In the rows, zero is written as 128.
Known rows:
[132 155  96 146 130 117 149 151 126 142 124 124 101 104  90 100 122 134
  76 133 133 124 183 112 127 158 121 110 142  98 170 135 107 101 145]: k516
[116 164  92 158 133 105 152 142 115 149 130 125  73 133  83 127 112 124
  79 139 135 104 211 115 107 155 126 113 138 136 165 144 111 119 156]: k94
[169 172 120 167 124 122 138 154 122 138 136 148  71 133  71  99 105 107
 104 150 131 113 210 130  97 148 105  99 122 111 155 164 115 134 152]: k77
[130 177 108 147 110 105 156 127 126 134 139 134  80 136  93 127  93 115
  88 142 122 109 207 113 107 154 116 102 127 148 159 135 123 130 161]: k980
[121 175 105 137 107 103 153 129 119 132 136 135  77 137  98 122  90 119
  84 139 119 120 202 109 112 146 122 105 126 147 156 133 122 123 157]: k656
[113 169 123  88  93 104 168 139  73 127 138 145  69 135  84 145 115 112
  57 168 140 111 192 104  96 137 112  91 120 142 182 142 117 115 159]: k701
[174 161 122 158 139 133 136 179 116 130 144 131 101 137  91 126  91 119
 110 148 129 100 202 123 102 150  94 102 134 121 153 139 113 116 146]: k833
[156 160 119 129 124 101 149 144 115 134 143 136 113 133 110 123  92 141
  82 136 124 107 190 119  98 141 101 105 123 143 146 132 126 119 150]: k872
[139 175  93 154 112 118 165 119 138 131 147 124  94 130  76 111 101 148
 126 148  76 143 200 122 117 170 133  84 147 114 155 141 121 124 164]: k64
[160 173  97 172 114 140 137 171 116 125 142 126  72 133  77 113 102  97
 118 151 123 118 210  96 118 154 104 103 142 111 172 148 108 115 153]: k181
[148 168 100 121 124  97 156 142 119 149 124 158  92 131  97 122  92 132
  97 141 118 109 187  95 101  98 127 106 127 126 141 155 138 129 142]: k133
[150 173 100 139 129 117 139 179 129 125 121 152  92 114  76 117 115 106
 100 134 130 101 213  69 135 114 123  94 151 128 137 158 120 107 156]: k934
[137 143  33 170 154 125 131 127 135  88 150 164 108 150  61 167 106  54
 120 131 167 183 239 130 117 131 105 104  79  87 165 134  94 104 154]: k830
[149 176  93 181 138 136 155 169 117 124 142 126  81 131  80 134  87 112
 123 144 103 119 208 105 124 154 123  95 162 121 150 145 117 119 166]: k80
[133 149  89 149 156  94 167 139 130 157 119 123 103 105  73 103 124 166
  74 125 110 115 195 125 113 165 148  99 149 109 132 144 120 114 166]: k105
[143 162  86 116 120  99 157 146 106 150 124 147  98 134 105 116  92 135
  91 135 110 107 170  95 109 112 123 106 129 125 153 139 132 113 137]: k665
[149 171 124 178 127 114 148 141 113 127 134 123  66 111  83 102  87 117
  97 120 103 149 184 129 117 157 135  95 142 116 162 145 123 117 169]: k739
[110 146 122 106 126 112 159 167  89 137 119 148  77  99  55 117 161 124
  43 156 176 104 197 100 111 136 114  94 134 103 179 160 102 107 158]: k305
[158 137  90 148 154 102 141 106 140  77 143 182 133 124  70 134 104  58
  90 103 181 194 226 150 124 120 101  86  55  81 144 145 105 109 159]: k211

Facts:
k257 φ [k347]
k512 φ [k141 k105 k163]
k467 φ [k436]
k502 φ [k133 k860]
k54 φ [k141]
k242 φ [k6 k305 k715]
k699 φ [k934]
k35 φ [k220]
k971 φ [k141 k116 k89]
k133 φ [k436]
k28 φ [k6 k803 k220]
k77 φ [k488 k502]
k274 φ [k665]
k116 φ [k347 k212]
k862 φ [k512 k89]
k934 φ [k436]
k874 φ [k133 k436]
k540 φ [k602 k101]
k764 φ [k934 k305]
k121 φ [k516 k212]
k277 φ [k751]
k560 φ [k934]
k245 φ [k467 k971 k436 k28]
k833 φ [k540 k872]
k119 φ [k577 k414]
k683 φ [k211 k699]
k718 φ [k860]
k280 φ [k577]
k89 φ [k105]
k492 φ [k512]
k715 φ [k934]
k212 φ [k577]
k751 φ [k133]
k991 φ [k665 k840 k803 k800]
k163 φ [k436]
k141 φ [k665 k905]
k68 φ [k81 k516 k46]
k381 φ [k28]
k840 φ [k436]
k654 φ [k242 k347 k305 k512]
k211 φ [k905 k512 k715 k212]
k602 φ [k141]
k81 φ [k6 k89]
k414 φ [k347 k133]
k905 φ [k934 k436]
k995 φ [k488]
k731 φ [k436 k683]
k770 φ [k141 k257 k577]
k908 φ [k280 k699 k305]
k834 φ [k66 k577]
k124 φ [k654 k141 k718 k715]
k305 φ [k860 k718]
k347 φ [k141]
k860 φ [k905 k257]
k980 φ [k534]
k105 φ [k163]
k46 φ [k66 k305]
k101 φ [k133 k665]
k800 φ [k89]
k303 φ [k66 k602 k577]
k220 φ [k803]
k872 φ [k971 k220 k212]
[k257 k54 k242 k912 k274 k838 k739 k80 k874 k111 k889 k64 k119 k684 k715 k788 k991 k159 k332 k68 k381 k81 k731 k770 k802 k834 k347 k105 k303] π b
[k174 k488 k699 k386 k534 k656 k133 k240 k516 k956 k181 k77 k565 k116 k552 k934 k540 k764 k121 k277 k665 k560 k245 k833 k447 k718 k280 k89 k492 k212 k803 k141 k840 k602 k905 k995 k86 k66 k94 k6 k124 k771 k340 k378 k11 k980 k46 k266 k101 k800 k220 k872 k690 k310 k577] π a
[k262 k512 k701 k35 k475 k28 k862 k688 k751 k130 k617 k908 k305 k860 k556] π c
[k467 k502 k971 k591 k806 k414 k216 k572] π e
[k780 k683 k468 k702 k163 k830 k969 k654 k211 k437 k436] π d
k174 η [k731]
k262 η [k240]
k512 η [k702]
k488 η [k956]
k54 η [k969]
k386 η [k731]
k534 η [k305]
k780 η [k437 k46]
k475 η [k516 k572 k788]
k516 η [k602 k874]
k956 η [k971 k731 k969]
k181 η [k971 k688 k266]
k591 η [k617]
k77 η [k94 k702]
k565 η [k174 k305]
k862 η [k560 k699 k159]
k838 η [k86]
k552 η [k572 k971]
k739 η [k565]
k80 η [k437]
k934 η [k830 k684]
k874 η [k305 k702]
k889 η [k332 k105 k702]
k64 η [k912]
k833 η [k688]
k806 η [k862]
k688 η [k46]
k119 η [k86 k971]
k447 η [k560 k174 k159 k11 k492]
k89 η [k934]
k684 η [k780 k240]
k212 η [k101 k731]
k788 η [k436]
k803 η [k437]
k702 η [k971]
k163 η [k378 k971 k54 k969]
k830 η [k971 k702]
k141 η [k912]
k159 η [k240 k684]
k969 η [k912]
k381 η [k266 k731]
k840 η [k488]
k211 η [k174]
k437 η [k971 k46]
k602 η [k699 k86 k572 k105 k386 k101]
k130 η [k731]
k86 η [k971]
k731 η [k305 k702]
k436 η [k971 k731]
k617 η [k86 k969]
k802 η [k889 k86]
k305 η [k971 k702]
k771 η [k577 k130]
k340 η [k971]
k378 η [k141]
k46 η [k702]
k266 η [k780]
k101 η [k874 k731 k46]
k800 η [k602 k699 k969]
k556 η [k141]
k220 η [k874 k332 k101 k912]
k690 η [k516 k305 k266]
k310 η [k436]
k577 η [k889]

Rows:
No name comes twice in this set of rows, the named rows included.
[129 163  99 170 144 116 138 168 127 135 131 123  71 131  74 130 113 111
  90 142 141 107 215 107 109 159 128 111 147 136 166 146 114 109 159]  k266
[165 153  74 140 127 126 140 190 101 132 130 128 102 143  91 116  98 117
 106 143 115  97 194  78 120 131 109 107 148 117 148 135 110  97 147]  k803
[151 170 128  97 102  94 163 156  87 148 125 141  83 140  97 104 111 139
  66 149 114  74 194  88  92 135 115  92 138 155 142 149 122 120 158]  k467
[110 158  47 141 144 104 157  82 132  97 146 166 122 154  87 174  87  63
  97 121 164 187 225 131 112 119 101  99  69 108 164 131 116 116 152]  k468
[130 170 125 114  75 114 156 140 115 130 143 128  78 135  80  93 134 139
 100 176 100  99 188  98 107 170 113  97 151 134 180 142 114 112 150]  k591
[138 161 140  99  89 112 141 173  93  89 146 153  67 124  76 144 121  98
  82 165 146 130 193  88 113 118 120  84 130 152 178 136 117  95 164]  k262
[186 148 111 120 102 108 141 145 135 111 143 136 115 133  82  84 121 134
 111 142  93 141 193 104 124 155 121  93 133 105 152 130 107 107 157]  k800
[140 163  88 106 120 111 161 131 145 144 129 148 127 127  93 117 129 166
 104 156 106 106 190  94 110 135 130 104 136 108 147 132 127 116 135]  k141
[121 156 107 114 135  93 147 135 164 135 124 151 109 105  68 110 143 153
  78 134 132 112 215 107 125 141 158 107 144 129 140 147 124 105 159]  k699
[145 126   4 137 167 102 150 121 120 114 121 174 128 140  68 139 121  67
 104 115 157 177 211 106 126  97 119 104  73  50 149 152 106 101 141]  k436
[125 161 133 133 122  84 134 143 140 111 143 134  76 111  85 127 111 121
  90 127 133 136 203 115 117 137 158 108 130 160 160 134 136 100 163]  k11
[111 157 108 125 116 125 156 178  78 126 139 138  61 137  67 153 133 110
  69 172 162 100 206  92  97 140 106 100 142 136 185 147 104 106 161]  k688
[134 164  87 121 117 104 164 141 112 143 123 134 110 126 107 109  96 127
  71 125 115 107 194  85 130 136 116  99 134 133 140 133 119 109 149]  k6
[133 177 133 153 135 127 169 135 126 136 140 124 115 106 102 126  79 146
  82 127 113 116 204 130 114 166 107  82 141 148 131 131 123 127 164]  k68

Now the same objects, written a new way:
Known rows:
[135 153 111 161 140 128 160 134 121  86 141  93 110 134 137 128 158 120
 123  68 137 112 131 160 166 127 125 116  92 139 115 121]: k310
[149 139 102 148 160 135 156 143 113  89 155 116 129 103 125 117 132 123
 136  78 159 147 147 135 137 126 107 141 108 146  97  99]: k872
[134 145 105 141 157 128 151 131 106  86 148 112 131 115 120 115 137 124
 132  80 159 146 149 143 141 112 106 128 115 152  99 113]: k277
[140 110  94  73 118 116 118 115 117 136  80  91 111 113  79 117 138 186
 154  58 143 137 148 126  39 205 146 154 123 117  22 192]: k908
[124 135  95 118 140 141 168 159 124 170  84 133 183 121 122 113 106 103
  95 137 108 132 160  57 131  78 121 136  91 105 139 110]: k991
[148 140 119 131 154 141 187 154 152 185 104 143 156 159 159 123 100 104
 107 139  83  76 133  48 162 151 112 137  72  91 155 143]: k119
[130 110 101  99  93 102 129 112 119 149  75  71  98 135  89 137 162 176
 156  43 121 121 147 151  74 204 155 139 100 104  46 220]: k475
[161 181 113 147 148 133 170 115 128 100 129  99 119 145 151 126 146 109
 128  57 123  88 121 178 176 149 124 129  84 151 118 138]: k956
[112 132 111 170 116 121 174 174 132 185  93 128 186 158 112 126 146 117
  96 128  87  96 134  63 140  99 143 111  84 105 176 122]: k889
[ 84 140 124 165 114 128 115 132 121  86 148  58  77 110 154 142 167 111
 127  79 139 110 183 116 132 178 111 114 114 119 140 134]: k780
[136 157 122 134 162 117 151 114 127  95 142 113 118 139 148 128 136 121
 134  60 107  88 135 171 167 157 108 105  93 144 138 131]: k340
[114 140  96 125 135 122 171 167 124 174  83 126 174 130 110 113  98 105
  88 142  98 133 161  64 132  81 130 133  88 111 142 104]: k332
[113 131 111 138 120 124 164 166 136 162  92 113 145 140 141 113 128 106
  87 142  93  90 151  59 154  93 137 113  75  85 165 133]: k80
[135 147 101 150 155 120 162 148 109  88 150 107 115 116 115 122 122 124
 125  83 148 144 151 154 144 129 114 130 107 153  99 100]: k66
[122 140 113 148 130 134 176 159 143 176  79 120 157 155 132 124 126 108
  97 138  83 105 137  65 156  90 135 113  72  97 163 131]: k802
[102 166 128 162 141 119 127 107 123 132 144 101 150 148 128 151 152 117
 152  47  96  81 160 139 113 234  94 117 118 161 168 128]: k702
[144 135 111 163 138 148 146 131 129  94 140  99 124 108 145 124 174 124
 141  51 147 130 135 153 159 112 129 114  88 126 136 105]: k89
[143 141 129  65 165 124 147 110 112  90 152 142 156  62 163 107 113 121
 176  48 115 133 135 178 143 149 135 128  67 145 100 113]: k971
[102 163 105 153 137 132 137 124 113 114 127  72 117 111 121 140 131 106
 136  75 139 160 183 119 110 165 100 144 118 162 109 111]: k468

Rows:
No name comes twice in this set of rows, the named rows included.
[130 107 101 109  93 104 132 114 117 156  71  71  99 148  85 140 166 183
 162  44 116 127 140 148  80 196 156 134  98 108  44 221]  k556
[121 141 103 143 151 113 150 145 108  80 145 102 110 103 123 120 134 125
 124  79 146 146 159 153 144 110 115 118 108 146 105  97]  k240
[116 160 104 144 146 175 125 112 121 105 129  85 130  95 121 127 144 109
 150  71 166 152 169  98  94 162  98 137 126 157 106 113]  k654
[128 138  94 120 139 142 160 162 133 168  78 130 182 112 120 102 106 104
  97 135 106 132 156  58 120  83 126 132  85 104 143  99]  k81
[144 155 101 141 112 151 181 164 133 169  83 113 177 139 146 104 139  93
  81 128 120  73 130  67 146 103 145 142  76  94 149 133]  k381
[151 130 115 197 143 116 183 170 125 108 174 104  96 143 134 142 149 133
 137  78 148 117 123 137 163 160 121 132  90 133 106 116]  k577
[142 123  90 108 133 165 164 158 127 189  93 142 200  93 132 104 107  89
 122 118 116 145 168  44 146  73 116 137  78  87 147 109]  k347
[102 161 124 167 136 124 129 110 123 128 139  93 137 143 132 153 153 114
 147  52 106  92 160 133 116 218 103 117 116 156 159 126]  k830
[163 130 103 163 164 122 179 166 115 105 181 121 108 114 133 129 114 134
 134  92 168 144 136 119 139 166 103 159 106 145  81  93]  k280
[126 125 126 186 133 126 136 151 119  81 178 123 138 127 114 118 187 142
 132  75 164  74 119 130 122 152 127  96 115 142 146 114]  k46
[133 112  95  55 115 128 112  97 104 130  76  98 122 116  72 112 148 176
 162  59 154 133 151 121  47 184 135 147 128 120  19 221]  k860
[121 154 145 156 144 140 147  79 125 131 107  81 126 147 205 167 196 116
 148  67 119 144 146 142 124 172  87 176 122 135 135 121]  k163
[135 141 101 127 154 145 160 159 153 151  63 129 173 110 124  93 127 126
  79 151 112 123 122  50  81  89 142 144  95 111 149  66]  k715
[129 121 113  95 109 126 104  83 118 143  92 118 158 153  55 119 189 189
 171  38 137  52 111 124  38 241 150 109 129 133  72 239]  k305
[131 158 117 178 128 172 135 120 136 114 128  69 116 115 146 139 173 110
 147  60 163 124 140 103 103 186 119 144 105 141 124 112]  k211

